Here is a tiny trained network, its code and every weight. The questions are about switching its units off for an input and a target symbol, where a switched-off unit gives its printed mean instead of its output.

import numpy as np


def w(rows, s, z=0):
    codes = np.array(rows[::2]) - 128.0
    scale = np.full(codes.shape[1], s)
    scale[-1] = z or s
    return codes * scale


def f(y):
    return np.maximum(y, 0)


def softmax(a):
    e = np.exp(a - a.max(-1, keepdims=True))
    return e / e.sum(-1, keepdims=True)


def log_softmax(a):
    a = a - a.max(-1, keepdims=True)
    return a - np.log(np.exp(a).sum(-1, keepdims=True))


def net(x, mask):
    ids = ['εζηθμσψω'.index(c) for c in x.split()]
    T = len(ids)
    res = E[ids] + P[:T]
    r = res
    for j in range(3):
        rows = slice(3 * j, 3 * j + 3)
        q, k, v = (r @ M[0][rows].T for M in (Q, K, V))
        z = softmax(np.where(np.tri(T) > 0, q @ k.T / 3**0.5, -1e9)) @ v
        o = O[0][rows]
        res = res + np.where(mask[j], z, o[:, -1]) @ o[:, :-1]
    y = f(res @ A[0][:, :-1].T + A[0][:, -1])
    res = res + np.where(mask[3:11], y, B[0][:, -1]) @ B[0][:, :-1]
    return log_softmax(res[-1] @ U[:, :-1].T + U[:, -1])


Q, K, V, O, A, B = {}, {}, {}, {}, {}, {}
E = w([
[27,153,103],'ε',
[135,157,94],'ζ',
[191,83,176],'η',
[250,149,123],'θ',
[213,130,38],'μ',
[62,110,170],'σ',
[165,130,123],'ψ',
[101,213,155],'ω',
],0.021)
P = w([
[16,38,170],'0',
[84,157,193],'1',
[120,233,179],'2',
[130,253,178],'3',
[125,231,182],'4',
[122,162,181],'5',
[100,61,167],'6',
],0.0065)
Q[0] = w([
[144,137,252],'H1',
[122,150,133],'H1',
[74,121,161],'H1',
[66,121,198],'H2',
[155,79,94],'H2',
[51,98,71],'H2',
[57,87,74],'H3',
[143,165,95],'H3',
[69,214,151],'H3',
],0.016)
K[0] = w([
[157,57,109],'H1',
[111,114,92],'H1',
[47,55,138],'H1',
[12,185,153],'H2',
[111,3,35],'H2',
[149,110,179],'H2',
[97,34,119],'H3',
[33,106,149],'H3',
[162,165,161],'H3',
],0.012)
V[0] = w([
[86,254,129],'H1',
[66,150,213],'H1',
[67,23,178],'H1',
[77,90,163],'H2',
[176,141,208],'H2',
[175,148,131],'H2',
[133,97,88],'H3',
[204,149,142],'H3',
[156,119,178],'H3',
],0.0083)
O[0] = w([
[119,182,183,106],'H1',
[80,199,12,237],'H1',
[244,131,157,254],'H1',
[59,94,212,179],'H2',
[188,189,204,151],'H2',
[58,118,75,98],'H2',
[43,124,117,82],'H3',
[213,150,86,134],'H3',
[195,116,255,162],'H3',
],0.0068,0.0069)
A[0] = w([
[155,94,183,157],'N1',
[86,165,75,252],'N2',
[82,166,110,41],'N3',
[82,127,236,133],'N4',
[111,184,133,113],'N5',
[177,109,75,137],'N6',
[193,251,104,176],'N7',
[76,93,173,56],'N8',
],0.014,0.0041)
B[0] = w([
[144,166,162,194],'N1',
[48,73,150,172],'N2',
[136,100,181,150],'N3',
[139,213,128,227],'N4',
[100,94,137,176],'N5',
[54,246,103,149],'N6',
[147,87,101,248],'N7',
[116,127,97,160],'N8',
],0.012,0.014)
U = w([
[101,59,255,76],'ε',
[129,54,169,207],'ζ',
[190,85,247,117],'η',
[224,128,66,108],'θ',
[116,135,70,120],'μ',
[119,182,172,124],'σ',
[148,100,175,2],'ψ',
[184,57,142,228],'ω',
],0.0099,0.0056)

Each question gives the input, a string of symbols that net reads in full, and the target symbol t.
The units are the heads (3 rows each of Q, K, V and O) and the neurons (one row each of A and B). Each row of codes is followed by its name. A weight is (code - 128) times the scale printed after its matrix; where a second scale follows, it is the last column's (O, A, B and U).
mask holds one flag per unit, heads first, then neurons. A switched-off unit (its flag False) gives its mean, the last column of its rows in O or B, instead of its output. The means were averaged over made-up inputs and are rounded, as every weight is.
A unit's drop is (log p(t) with every unit on - log p(t) with that unit switched off) / (log p(t) with every unit on - log p(t) with every unit switched off).
The circuit of an input: a set's keep is (log p(t) with only the set's units on - log p(t) with every unit switched off) / (log p(t) with every unit on - log p(t) with every unit switched off). Starting from all 11 units, units are removed one at a time, each time the one whose removal leaves the highest keep (on an exact tie, the one counted first), for as long as the keep stays at least 0.8.
circuit, biggest first: the units of the circuit, biggest drop first
top k neurons: the k neurons with the biggest drops, biggest first
which heads matter: for each layer, one digit per head in row order, 1 if its drop is at least 0.15 and else 0, layers parted by /
drop when u is switched off: that unit's drop, to one decimal
input ω θ ε ψ ω, target ε: top 3 neurons	(N2, N5, N3)
input σ σ σ σ σ ε, target ε: circuit, biggest first	(N2, N3, H3)
input σ σ θ ψ, target ω: which heads matter	110
input η σ η ζ σ η ε, target ε: top 3 neurons	(N2, N3, N6)
input σ σ σ σ σ σ, target σ: which heads matter	011
input η ω η ε θ ε μ, target μ: which heads matter	010
input ζ σ ψ σ σ σ, target σ: circuit, biggest first	(N4, N7)
input ε σ μ η σ ω ζ, target ζ: top neuron	(N4)
input σ ω ψ, target ω: top 4 neurons	(N4, N7, N6, N1)
input ω ω ζ, target ε: which heads matter	100
input ψ ε μ ζ, target ζ: which heads matter	110
input η σ ω, target θ: top 2 neurons	(N7, N3)
input η η μ, target μ: drop when N6 is switched off	0.8
input σ σ η ε ω, target ω: drop when N2 is switched off	0.0
